Below is a small trained network, with its code and all its weights. Each question gives an input and a target symbol and asks what happens when units are switched off, that is, made to give their printed mean instead of their output.

import numpy as np


def w(rows, s, z=0):
    codes = np.array(rows[::2]) - 128.0
    scale = np.full(codes.shape[1], s)
    scale[-1] = z or s
    return codes * scale


def norm(h):
    return h / np.sqrt((h * h).mean(-1, keepdims=True) + 1e-5)


def f(y):
    return np.maximum(y, 0)


def softmax(a):
    e = np.exp(a - a.max(-1, keepdims=True))
    return e / e.sum(-1, keepdims=True)


def log_softmax(a):
    a = a - a.max(-1, keepdims=True)
    return a - np.log(np.exp(a).sum(-1, keepdims=True))


def net(x, mask):
    ids = ['αβγδεζημπστφψω'.index(c) for c in x.split()]
    T = len(ids)
    res = E[ids] + P[:T]
    u = 0
    for l in range(2):
        q, k, v = (norm(res) @ M[l].T for M in (Q, K, V))
        z = softmax(np.where(np.tri(T) > 0, q @ k.T / 2**0.5, -1e9)) @ v
        res = res + np.where(mask[u], z, O[l][:, -1]) @ O[l][:, :-1]
        u += 1
        y = f(norm(res) @ A[l][:, :-1].T + A[l][:, -1])
        res = res + np.where(mask[u : u + 12], y, B[l][:, -1]) @ B[l][:, :-1]
        u += 12
    return log_softmax(norm(res)[-1] @ U[:, :-1].T + U[:, -1])


Q, K, V, O, A, B = {}, {}, {}, {}, {}, {}
E = w([
[137,252,112],'α',
[100,104,144],'β',
[63,136,97],'γ',
[95,105,146],'δ',
[98,106,145],'ε',
[84,113,134],'ζ',
[247,174,151],'η',
[151,161,130],'μ',
[88,111,124],'π',
[86,112,135],'σ',
[86,114,124],'τ',
[216,109,138],'φ',
[146,183,117],'ψ',
[109,100,131],'ω',
],0.0034)
P = w([
[83,167,211],'0',
[122,125,8],'1',
[99,182,216],'2',
[99,131,31],'3',
[97,181,220],'4',
[55,116,38],'5',
],0.0015)
Q[0] = w([
[102,107,124],'L0H0',
[139,4,35],'L0H0',
],0.011)
K[0] = w([
[118,84,92],'L0H0',
[22,9,177],'L0H0',
],0.011)
V[0] = w([
[121,25,124],'L0H0',
[250,111,166],'L0H0',
],0.0026)
O[0] = w([
[253,114,61,11],'L0H0',
[209,198,247,42],'L0H0',
],0.0018,0.0011)
A[0] = w([
[106,178,49,147],'L0N0',
[111,194,112,74],'L0N1',
[97,144,68,130],'L0N2',
[122,136,96,71],'L0N3',
[161,105,35,100],'L0N4',
[104,127,76,142],'L0N5',
[123,86,113,66],'L0N6',
[148,194,106,118],'L0N7',
[151,191,115,131],'L0N8',
[122,158,1,70],'L0N9',
[176,181,75,3],'L0N10',
[165,95,140,75],'L0N11',
],0.0062,0.00075)
B[0] = w([
[199,214,167,236],'L0N0',
[168,105,208,191],'L0N1',
[101,141,15,215],'L0N2',
[143,99,100,158],'L0N3',
[243,49,249,203],'L0N4',
[116,131,28,202],'L0N5',
[194,113,110,154],'L0N6',
[91,116,249,194],'L0N7',
[84,76,209,195],'L0N8',
[221,3,41,255],'L0N9',
[250,231,147,175],'L0N10',
[77,86,182,139],'L0N11',
],0.0073,0.003)
Q[1] = w([
[217,35,85],'L1H0',
[107,130,244],'L1H0',
],0.011)
K[1] = w([
[1,75,60],'L1H0',
[182,60,227],'L1H0',
],0.0096)
V[1] = w([
[169,253,138],'L1H0',
[127,51,100],'L1H0',
],0.005)
O[1] = w([
[2,225,53,2],'L1H0',
[184,46,183,119],'L1H0',
],0.0029,0.00055)
A[1] = w([
[153,157,185,180],'L1N0',
[239,126,133,252],'L1N1',
[138,156,98,212],'L1N2',
[243,115,118,63],'L1N3',
[151,156,182,176],'L1N4',
[88,54,84,247],'L1N5',
[245,74,58,66],'L1N6',
[193,2,151,107],'L1N7',
[135,139,113,95],'L1N8',
[195,249,94,74],'L1N9',
[134,141,97,143],'L1N10',
[69,32,171,74],'L1N11',
],0.0047,0.0017)
B[1] = w([
[135,101,72,197],'L1N0',
[38,172,84,254],'L1N1',
[151,134,149,155],'L1N2',
[210,153,158,205],'L1N3',
[134,103,75,193],'L1N4',
[185,155,207,185],'L1N5',
[88,249,96,234],'L1N6',
[201,111,86,226],'L1N7',
[129,127,114,129],'L1N8',
[106,56,170,145],'L1N9',
[127,135,145,141],'L1N10',
[93,79,154,155],'L1N11',
],0.014,0.004)
U = w([
[251,172,69,214],'α',
[176,56,122,26],'β',
[184,89,187,40],'γ',
[170,147,206,5],'δ',
[79,50,164,183],'ε',
[189,96,205,52],'ζ',
[160,72,110,35],'η',
[22,155,41,162],'μ',
[111,51,50,90],'π',
[72,75,198,186],'σ',
[54,203,232,135],'τ',
[174,145,209,7],'φ',
[171,59,120,35],'ψ',
[137,223,100,187],'ω',
],0.015,0.0033)

Each question gives the input, a string of symbols that net reads in full, and the target symbol t.
The units are the heads (2 rows each of Q, K, V and O) and the neurons (one row each of A and B). Each row of codes is followed by its name. A weight is (code - 128) times the scale printed after its matrix; where a second scale follows, it is the last column's (O, A, B and U).
mask holds one flag per unit, layer by layer, with each layer's heads first. A switched-off unit (its flag False) gives its mean, the last column of its rows in O or B, instead of its output. The means were averaged over made-up inputs and are rounded, as every weight is.
A unit's drop is (log p(t) with every unit on - log p(t) with that unit switched off) / (log p(t) with every unit on - log p(t) with every unit switched off).
The circuit of an input: a set's keep is (log p(t) with only the set's units on - log p(t) with every unit switched off) / (log p(t) with every unit on - log p(t) with every unit switched off). Starting from the 12 units with the biggest drops (on a tie, the unit counted first), units are removed one at a time, each time the one whose removal leaves the highest keep (on an exact tie, the one counted first), for as long as the keep stays at least 0.8.
circuit, biggest first: the units of the circuit, biggest drop first
unit that matters most: the unit with the biggest drop
k most important neurons: the k neurons with the biggest drops, biggest first
top k neurons in layer l: the k neurons of layer l with the biggest drops, biggest first
input ω γ α ζ δ, target τ: top 3 neurons in layer 0 => L0N4; L0N9; L0N1
input π β τ η γ, target μ: unit that matters most => L0N9
input μ φ γ, target π: top 3 neurons in layer 0 => L0N9; L0N4; L0N10
input ψ ω β, target σ: 2 most important neurons => L0N9; L0N10
input η δ ω, target μ: top 3 neurons in layer 0 => L0N9; L0N2; L0N5
input γ η ω, target μ: top 3 neurons in layer 0 => L0N2; L0N9; L0N5
input ε α η η β, target μ: circuit, biggest first => L0N9; L1N3; L0N0
input μ ε ε, target ε: top 2 neurons in layer 0 => L0N9; L0N10
input η α ψ, target σ: top 2 neurons in layer 0 => L0N9; L0N8
input α α ζ, target τ: 2 most important neurons => L0N9; L0N0
input α β ε, target τ: 2 most important neurons => L0N9; L0N4
input φ ψ ω η β, target μ: circuit, biggest first => L1N3; L0N9; L0N0
input φ π γ γ ζ, target π: 4 most important neurons => L0N2; L0N9; L1N6; L1N1
input η γ μ α σ, target τ: 2 most important neurons => L0N9; L1N7
input ζ ζ σ μ δ, target ε: 2 most important neurons => L0N9; L0N0
input η φ δ, target π: unit that matters most => L0N2
input η α ψ η, target ω: top 2 neurons in layer 1 => L1N7; L1N0
input γ δ η π ε, target μ: top 3 neurons in layer 0 => L0N9; L0N2; L0N5
input α σ σ, target τ: 2 most important neurons => L0N9; L0N4
input ζ α φ, target π: unit that matters most => L0N9
input α η η ζ γ, target μ: 2 most important neurons => L0N9; L1N3
input π φ γ τ σ, target π: 2 most important neurons => L0N9; L1N6
input φ α γ, target τ: 3 most important neurons => L1N7; L0N4; L0N9
input ψ γ ζ γ η η, target ω: top 2 neurons in layer 1 => L1N7; L1N1
